Here is a tiny trained network, its code and every weight. The questions are about switching its units off for an input and a class, where a switched-off unit gives its printed mean instead of its output.

import numpy as np


def w(rows, s, z=0):
    codes = np.array(rows[::2]) - 128.0
    scale = np.full(codes.shape[1], s)
    scale[-1] = z or s
    return codes * scale


def norm(h):
    return h / np.sqrt((h * h).mean(-1, keepdims=True) + 1e-5)


def f(y):
    return np.maximum(y, 0)


def log_softmax(a):
    a = a - a.max(-1, keepdims=True)
    return a - np.log(np.exp(a).sum(-1, keepdims=True))


def net(x, mask):
    res = np.array(x, float).reshape(1, 4) / 4 @ E
    u = 0
    for l in range(4):
        y = f(norm(res) @ A[l][:, :-1].T + A[l][:, -1])
        res = res + np.where(mask[u : u + 8], y, B[l][:, -1]) @ B[l][:, :-1]
        u += 8
    return log_softmax(norm(res)[-1] @ U[:, :-1].T + U[:, -1])


A, B = {}, {}
E = w([
[127,124,55,126,171,122,122,157,93],'x0',
[130,9,151,128,135,98,133,156,125],'x1',
[120,161,192,146,160,119,148,183,68],'x2',
[78,116,141,146,185,196,135,122,174],'x3',
],0.012)
A[0] = w([
[182,128,228,146,48,158,237,82,175,4],'0.n1',
[147,134,201,132,86,154,133,94,168,155],'0.n2',
[66,93,169,106,254,198,92,95,157,49],'0.n3',
[142,116,5,119,214,130,196,154,74,13],'0.n4',
[90,115,149,140,218,215,96,119,180,1],'0.n5',
[167,125,24,104,213,138,172,166,91,19],'0.n6',
[95,151,155,192,117,125,157,167,58,150],'0.n7',
[171,130,118,128,90,88,86,116,97,191],'0.n8',
],0.0052,0.0084)
B[0] = w([
[52,134,134,131,91,96,35,114,100,140],'0.n1',
[50,113,71,119,164,111,50,160,82,213],'0.n2',
[85,153,90,188,52,107,203,190,146,178],'0.n3',
[20,122,154,136,91,80,2,124,83,150],'0.n4',
[83,138,110,154,79,136,217,152,155,145],'0.n5',
[46,125,153,115,95,113,36,131,93,145],'0.n6',
[138,128,108,29,185,91,146,74,193,211],'0.n7',
[51,126,99,167,126,181,222,150,160,254],'0.n8',
],0.0068,0.0047)
A[1] = w([
[158,117,148,137,140,136,119,122,136,69],'1.n1',
[168,147,181,139,169,131,122,149,87,19],'1.n2',
[137,128,132,161,132,120,133,115,122,102],'1.n3',
[167,126,45,168,176,133,74,166,72,3],'1.n4',
[126,136,254,143,45,126,102,81,173,25],'1.n5',
[186,145,108,108,34,50,127,150,62,14],'1.n6',
[89,132,62,109,158,94,147,158,125,150],'1.n7',
[129,130,111,209,73,149,153,162,129,65],'1.n8',
],0.0099,0.0071)
B[1] = w([
[151,137,118,122,130,172,108,127,157,128],'1.n1',
[162,142,125,115,191,109,142,114,145,138],'1.n2',
[136,120,117,128,132,130,119,144,135,128],'1.n3',
[42,139,80,123,126,119,61,154,74,153],'1.n4',
[25,123,35,87,167,105,41,186,51,160],'1.n5',
[33,125,89,220,150,191,254,147,183,178],'1.n6',
[91,127,220,113,83,131,86,103,167,255],'1.n7',
[132,131,193,121,116,114,133,99,164,140],'1.n8',
],0.0086,0.0069)
A[2] = w([
[175,201,142,130,129,200,113,63,121,94],'2.n1',
[120,124,122,125,102,131,200,127,121,96],'2.n2',
[198,2,158,140,160,96,123,113,79,58],'2.n3',
[204,177,233,149,191,110,157,184,38,5],'2.n4',
[168,107,73,132,52,102,85,109,122,64],'2.n5',
[209,144,83,122,46,34,171,161,56,59],'2.n6',
[193,96,75,117,103,130,86,85,176,3],'2.n7',
[108,170,219,151,154,107,158,204,19,49],'2.n8',
],0.0075,0.0052)
B[2] = w([
[198,84,156,154,103,94,129,251,109,198],'2.n1',
[137,131,167,145,153,133,135,125,181,170],'2.n2',
[231,152,167,155,70,160,78,254,107,195],'2.n3',
[195,139,112,43,197,100,128,14,203,184],'2.n4',
[92,129,126,105,254,135,128,95,150,171],'2.n5',
[37,152,137,180,149,241,200,121,142,140],'2.n6',
[159,128,147,94,185,55,141,88,145,155],'2.n7',
[117,84,18,87,192,112,107,42,195,254],'2.n8',
],0.0074,0.0036)
A[3] = w([
[197,82,46,117,59,132,88,1,181,9],'3.n1',
[98,121,99,137,143,99,54,101,52,91],'3.n2',
[197,243,116,138,115,151,107,102,76,94],'3.n3',
[196,40,180,171,139,134,149,162,82,97],'3.n4',
[134,120,218,130,112,132,79,128,195,253],'3.n5',
[131,219,114,152,141,179,104,83,119,113],'3.n6',
[86,108,128,223,182,252,194,116,102,1],'3.n7',
[154,113,111,117,33,53,164,63,122,63],'3.n8',
],0.0091,0.0047)
B[3] = w([
[143,176,171,88,228,91,145,123,119,188],'3.n1',
[136,123,149,100,118,134,87,86,83,174],'3.n2',
[189,43,171,127,68,141,99,193,131,163],'3.n3',
[177,176,115,126,90,144,95,164,159,171],'3.n4',
[162,183,123,134,93,124,157,102,69,255],'3.n5',
[144,10,147,139,108,98,119,171,133,198],'3.n6',
[110,139,67,160,101,111,185,140,144,173],'3.n7',
[108,127,128,151,153,186,130,142,118,146],'3.n8',
],0.011,0.0074)
U = w([
[46,127,100,194,109,156,246,147,185,151],'0',
[41,103,113,89,122,100,1,138,73,159],'1',
[249,89,154,128,73,129,97,215,153,174],'2',
[170,145,130,62,243,88,152,48,169,142],'3',
[162,184,177,145,55,140,150,45,32,132],'4',
[173,135,122,174,147,177,117,90,77,11],'5',
[176,132,118,176,151,198,120,79,66,2],'6',
[173,139,123,206,151,160,107,86,82,6],'7',
],0.016,0.0078)

Each question gives the input, the list of numbers given to net, and the class t.
The units are the neurons (one row each of A and B). Each row of codes is followed by its name. A weight is (code - 128) times the scale printed after its matrix; where a second scale follows, it is the last column's (A, B and U).
mask holds one flag per neuron, layer by layer. A switched-off neuron (its flag False) gives its mean, the last column of its row in B, instead of its output. The means were averaged over made-up inputs and are rounded, as every weight is.
A unit's drop is (log p(t) with every unit on - log p(t) with that unit switched off) / (log p(t) with every unit on - log p(t) with every unit switched off).
The circuit of an input: a set's keep is (log p(t) with only the set's units on - log p(t) with every unit switched off) / (log p(t) with every unit on - log p(t) with every unit switched off). Starting from the 12 units with the biggest drops (on a tie, the unit counted first), units are removed one at a time, each time the one whose removal leaves the highest keep (on an exact tie, the one counted first), for as long as the keep stays at least 0.8.
units of the circuit, in order: the units of the circuit, biggest drop first
k most important neurons: the k neurons with the biggest drops, biggest first
top k neurons in layer l: the k neurons of layer l with the biggest drops, biggest first
drop when u is switched off: that unit's drop, to one decimal
input [-8,-8,5,6], class 1: top 2 neurons in layer 0 -> (0.n8 0.n2)
input [-7,-4,7,-2], class 1: units of the circuit, in order -> (1.n5)
input [-2,-6,-7,-6], class 3: 3 most important neurons -> (3.n1 0.n3 2.n3)
input [3,0,0,-1], class 4: units of the circuit, in order -> (3.n5 1.n7)
input [6,8,1,7], class 2: units of the circuit, in order -> (0.n8 2.n3 3.n4)
input [-2,-2,-5,-5], class 0: 2 most important neurons -> (1.n6 0.n7)
input [-8,-5,1,6], class 1: 3 most important neurons -> (1.n5 0.n8 1.n6)
input [8,-3,2,7], class 1: 3 most important neurons -> (0.n8 0.n4 1.n6)
input [4,5,-3,-1], class 2: 2 most important neurons -> (0.n2 2.n3)
input [-2,-7,6,-7], class 0: top 3 neurons in layer 2 -> (2.n6 2.n3 2.n8)
input [-2,5,8,2], class 3: 2 most important neurons -> (2.n4 2.n8)
input [1,3,4,-4], class 0: 2 most important neurons -> (1.n6 3.n1)
input [6,8,-7,-1], class 2: 3 most important neurons -> (2.n3 2.n8 0.n2)
input [-5,-5,7,-3], class 3: top 2 neurons in layer 2 -> (2.n8 2.n4)
input [-3,-7,1,-7], class 0: units of the circuit, in order -> (1.n6)
input [2,8,-2,7], class 2: top 2 neurons in layer 2 -> (2.n3 2.n8)
input [2,-8,-8,4], class 2: top 2 neurons in layer 3 -> (3.n3 3.n6)
input [5,1,8,7], class 3: 2 most important neurons -> (0.n8 1.n6)
input [-6,-1,0,-7], class 0: drop when 1.n6 is switched off -> 1.1
input [5,-7,5,-3], class 2: units of the circuit, in order -> (3.n3)
input [6,2,4,-8], class 0: drop when 1.n6 is switched off -> 0.3
input [1,4,1,1], class 2: drop when 3.n4 is switched off -> 0.2
input [-8,-2,-7,0], class 1: drop when 1.n5 is switched off -> 2.1
